Below is a small trained network, with its code and all its weights. Each question gives an input and a target symbol and asks what happens when units are switched off, that is, made to give their printed mean instead of their output.

import numpy as np


def w(rows, s, z=0):
    codes = np.array(rows[::2]) - 128.0
    scale = np.full(codes.shape[1], s)
    scale[-1] = z or s
    return codes * scale


def f(y):
    return y / 2 * (1 + np.tanh(0.7978845608 * (y + 0.044715 * y**3)))


def softmax(a):
    e = np.exp(a - a.max(-1, keepdims=True))
    return e / e.sum(-1, keepdims=True)


def log_softmax(a):
    a = a - a.max(-1, keepdims=True)
    return a - np.log(np.exp(a).sum(-1, keepdims=True))


def net(x, mask):
    ids = ['γδζηλτ'.index(c) for c in x.split()]
    T = len(ids)
    res = E[ids] + P[:T]
    u = 0
    for l in range(2):
        r = res
        for j in range(3):
            rows = slice(2 * j, 2 * j + 2)
            q, k, v = (r @ M[l][rows].T for M in (Q, K, V))
            z = softmax(np.where(np.tri(T) > 0, q @ k.T / 2**0.5, -1e9)) @ v
            o = O[l][rows]
            res = res + np.where(mask[u + j], z, o[:, -1]) @ o[:, :-1]
        u += 3
        y = f(res @ A[l][:, :-1].T + A[l][:, -1])
        res = res + np.where(mask[u : u + 12], y, B[l][:, -1]) @ B[l][:, :-1]
        u += 12
    return log_softmax(res[-1] @ U[:, :-1].T + U[:, -1])


Q, K, V, O, A, B = {}, {}, {}, {}, {}, {}
E = w([
[67,78,86,53,242,94,112,155],'γ',
[58,156,74,87,159,171,100,124],'δ',
[132,127,171,89,202,100,179,93],'ζ',
[108,150,113,83,196,56,95,66],'η',
[87,140,124,154,157,185,191,131],'λ',
[251,146,96,131,88,36,169,108],'τ',
],0.02)
P = w([
[117,189,164,177,145,132,52,251],'0',
[142,179,120,136,155,132,88,202],'1',
[178,199,109,116,144,150,95,177],'2',
[146,154,97,132,144,132,113,158],'3',
[140,142,98,139,142,136,120,132],'4',
[126,136,88,132,134,139,127,114],'5',
[122,131,92,120,125,135,137,95],'6',
[118,114,92,132,122,136,136,70],'7',
[116,110,96,145,118,144,137,39],'8',
[89,138,85,116,101,122,159,48],'9',
[60,94,68,104,106,89,176,61],'10',
],0.016)
Q[0] = w([
[99,66,81,145,129,97,163,78],'0.h1',
[158,102,135,157,31,165,36,141],'0.h1',
[128,140,193,13,57,132,109,169],'0.h2',
[84,147,237,200,79,95,105,142],'0.h2',
[61,62,42,60,1,81,157,162],'0.h3',
[93,77,112,108,248,54,225,113],'0.h3',
],0.0078)
K[0] = w([
[128,68,126,71,87,175,163,98],'0.h1',
[110,157,195,107,113,147,83,235],'0.h1',
[117,125,169,183,113,110,74,168],'0.h2',
[123,162,121,130,126,97,103,196],'0.h2',
[127,41,107,134,165,149,82,88],'0.h3',
[115,116,96,131,91,150,204,9],'0.h3',
],0.012)
V[0] = w([
[55,91,167,44,106,204,133,147],'0.h1',
[110,147,136,72,196,179,142,106],'0.h1',
[148,101,41,60,122,161,149,96],'0.h2',
[128,118,220,153,191,130,166,62],'0.h2',
[138,38,72,106,111,157,1,142],'0.h3',
[78,211,85,181,71,210,144,109],'0.h3',
],0.0071)
O[0] = w([
[72,136,129,190,150,45,187,236,2],'0.h1',
[91,198,119,96,109,97,211,90,251],'0.h1',
[51,45,160,147,22,87,138,82,210],'0.h2',
[117,196,189,57,117,85,202,131,147],'0.h2',
[76,89,103,251,117,91,75,143,66],'0.h3',
[204,130,2,180,211,74,188,86,65],'0.h3',
],0.0068,0.0043)
A[0] = w([
[153,99,131,185,96,254,214,157,139],'0.n1',
[138,51,129,163,126,81,138,143,49],'0.n2',
[121,123,161,129,115,27,142,169,76],'0.n3',
[158,125,59,114,69,125,136,135,176],'0.n4',
[74,108,130,118,109,90,160,76,158],'0.n5',
[178,146,211,146,122,104,166,119,146],'0.n6',
[126,68,92,100,172,149,177,104,3],'0.n7',
[59,124,96,80,162,144,133,167,128],'0.n8',
[216,109,135,136,47,85,124,138,165],'0.n9',
[113,141,108,126,67,153,119,102,88],'0.n10',
[154,124,135,132,161,149,93,163,131],'0.n11',
[109,170,98,140,127,141,97,111,121],'0.n12',
],0.0088,0.0049)
B[0] = w([
[185,117,149,179,96,177,159,2,146],'0.n1',
[78,99,64,159,155,67,116,138,124],'0.n2',
[111,162,136,196,104,156,111,113,135],'0.n3',
[79,135,129,131,163,164,202,144,170],'0.n4',
[114,79,141,99,137,143,147,39,255],'0.n5',
[78,89,50,99,131,152,133,199,160],'0.n6',
[154,179,147,104,96,160,132,86,177],'0.n7',
[164,107,148,138,116,127,181,111,251],'0.n8',
[40,67,129,141,87,138,189,140,176],'0.n9',
[138,115,128,135,141,180,179,128,144],'0.n10',
[204,158,75,107,113,96,104,212,146],'0.n11',
[98,131,104,119,170,122,160,138,157],'0.n12',
],0.0075,0.0088)
Q[1] = w([
[189,156,120,136,101,156,50,205],'1.h1',
[102,152,104,208,84,52,139,218],'1.h1',
[42,63,164,177,38,65,128,148],'1.h2',
[162,155,167,215,52,139,49,254],'1.h2',
[133,164,62,111,98,172,137,168],'1.h3',
[203,238,124,229,61,138,111,125],'1.h3',
],0.008)
K[1] = w([
[175,145,152,171,105,167,54,221],'1.h1',
[153,176,157,153,225,173,82,150],'1.h1',
[60,164,166,67,201,67,86,163],'1.h2',
[166,165,94,138,219,151,37,251],'1.h2',
[255,83,139,128,219,123,106,187],'1.h3',
[143,115,138,169,152,156,145,251],'1.h3',
],0.0081)
V[1] = w([
[76,123,120,158,60,167,71,220],'1.h1',
[183,143,172,117,31,90,180,171],'1.h1',
[56,110,208,64,149,67,134,61],'1.h2',
[103,198,144,186,91,156,138,115],'1.h2',
[131,33,121,107,83,211,221,159],'1.h3',
[129,143,145,159,96,131,67,2],'1.h3',
],0.007)
O[1] = w([
[44,103,117,55,111,131,156,2,10],'1.h1',
[164,48,145,93,204,171,69,169,101],'1.h1',
[54,187,108,62,103,140,126,128,218],'1.h2',
[134,96,185,137,120,65,147,203,115],'1.h2',
[105,58,112,156,213,174,150,160,101],'1.h3',
[201,125,143,149,125,98,91,143,167],'1.h3',
],0.0096,0.012)
A[1] = w([
[247,128,200,85,119,14,28,75,18],'1.n1',
[181,137,102,142,122,106,152,198,154],'1.n2',
[2,113,244,204,23,214,91,139,173],'1.n3',
[182,168,193,49,137,139,95,173,2],'1.n4',
[78,195,73,179,102,113,215,197,99],'1.n5',
[156,160,174,75,105,51,28,74,209],'1.n6',
[149,74,173,227,165,108,122,166,10],'1.n7',
[77,158,25,123,93,88,87,107,164],'1.n8',
[143,122,60,77,147,190,100,92,158],'1.n9',
[113,146,254,161,113,130,176,122,134],'1.n10',
[55,120,143,67,101,125,84,50,64],'1.n11',
[74,125,240,149,186,149,191,38,166],'1.n12',
],0.007,0.0057)
B[1] = w([
[62,64,161,130,194,255,151,143,214],'1.n1',
[58,171,89,125,126,89,128,139,183],'1.n2',
[133,117,29,160,136,159,46,186,160],'1.n3',
[137,93,159,206,96,41,96,62,179],'1.n4',
[116,108,176,133,173,142,79,101,245],'1.n5',
[209,154,106,133,89,101,131,162,245],'1.n6',
[107,106,139,79,92,186,80,90,149],'1.n7',
[129,131,188,143,114,87,103,81,228],'1.n8',
[127,105,181,134,144,115,137,113,201],'1.n9',
[177,144,110,151,147,99,116,201,141],'1.n10',
[119,93,70,163,151,97,112,214,207],'1.n11',
[160,73,93,141,93,151,102,159,185],'1.n12',
],0.0088,0.012)
U = w([
[55,174,114,163,96,190,61,165,20],'γ',
[63,161,186,215,145,131,150,44,7],'δ',
[40,254,165,35,140,253,162,146,116],'ζ',
[194,223,98,90,68,124,72,112,244],'η',
[181,210,77,208,197,140,181,217,183],'λ',
[209,118,82,112,142,176,119,79,165],'τ',
],0.0047,0.0018)

Each question gives the input, a string of symbols that net reads in full, and the target symbol t.
The units are the heads (2 rows each of Q, K, V and O) and the neurons (one row each of A and B). Each row of codes is followed by its name. A weight is (code - 128) times the scale printed after its matrix; where a second scale follows, it is the last column's (O, A, B and U).
mask holds one flag per unit, layer by layer, with each layer's heads first. A switched-off unit (its flag False) gives its mean, the last column of its rows in O or B, instead of its output. The means were averaged over made-up inputs and are rounded, as every weight is.
A unit's drop is (log p(t) with every unit on - log p(t) with that unit switched off) / (log p(t) with every unit on - log p(t) with every unit switched off).
The circuit of an input: a set's keep is (log p(t) with only the set's units on - log p(t) with every unit switched off) / (log p(t) with every unit on - log p(t) with every unit switched off). Starting from the 12 units with the biggest drops (on a tie, the unit counted first), units are removed one at a time, each time the one whose removal leaves the highest keep (on an exact tie, the one counted first), for as long as the keep stays at least 0.8.
circuit, biggest first: the units of the circuit, biggest drop first
unit that matters most: the unit with the biggest drop
k most important neurons: the k neurons with the biggest drops, biggest first
k most important neurons of layer l: the k neurons of layer l with the biggest drops, biggest first
which heads matter: for each layer, one digit per head in row order, 1 if its drop is at least 0.15 and else 0, layers parted by /
input τ λ ζ λ ζ η γ λ δ η η, target η: unit that matters most	1.h2
input ζ γ λ τ δ δ δ, target δ: circuit, biggest first	0.h3; 1.h1; 0.h2; 1.n8
input γ ζ ζ λ η γ λ λ ζ, target λ: which heads matter	000 / 100
input λ γ γ γ τ δ λ λ τ, target λ: which heads matter	001 / 101
input γ η γ δ δ δ, target δ: circuit, biggest first	0.h3; 1.n8; 1.h1
input γ η λ ζ ζ γ τ η η λ δ, target η: which heads matter	000 / 001
input ζ λ η, target λ: circuit, biggest first	0.h3; 1.h1; 0.h2
input ζ γ η γ τ η ζ τ ζ ζ δ, target ζ: circuit, biggest first	1.h2; 0.h2
input τ ζ τ γ γ δ η δ δ λ, target λ: circuit, biggest first	1.h1; 0.h3
input δ τ η τ λ, target τ: circuit, biggest first	1.h1; 0.n1; 0.h1
input τ λ τ λ, target τ: circuit, biggest first	0.n9; 1.h1; 0.h1; 0.n1
input ζ η δ δ η η ζ γ λ γ, target λ: circuit, biggest first	1.h1; 0.h3
input η τ η, target τ: circuit, biggest first	1.h2; 1.h1; 0.h1
input τ γ ζ λ η γ η τ, target γ: 2 most important neurons of layer 0	0.n9; 0.n4
input η ζ δ λ η, target λ: circuit, biggest first	1.h1; 0.h3
input λ η γ γ η λ γ γ, target λ: circuit, biggest first	0.h3; 1.h1
input δ η λ τ γ δ ζ, target ζ: which heads matter	011 / 011
input τ ζ λ ζ δ, target λ: circuit, biggest first	1.h2; 0.n1; 0.h3; 1.h1
input ζ ζ δ, target ζ: which heads matter	000 / 001
input δ ζ γ, target ζ: which heads matter	100 / 001
input ζ δ ζ, target ζ: unit that matters most	1.h3
input γ η γ η γ ζ γ η δ γ, target η: which heads matter	000 / 011
input γ η ζ ζ γ γ γ, target γ: 4 most important neurons	1.n3; 1.n11; 0.n3; 1.n12
input λ τ τ, target λ: which heads matter	011 / 010
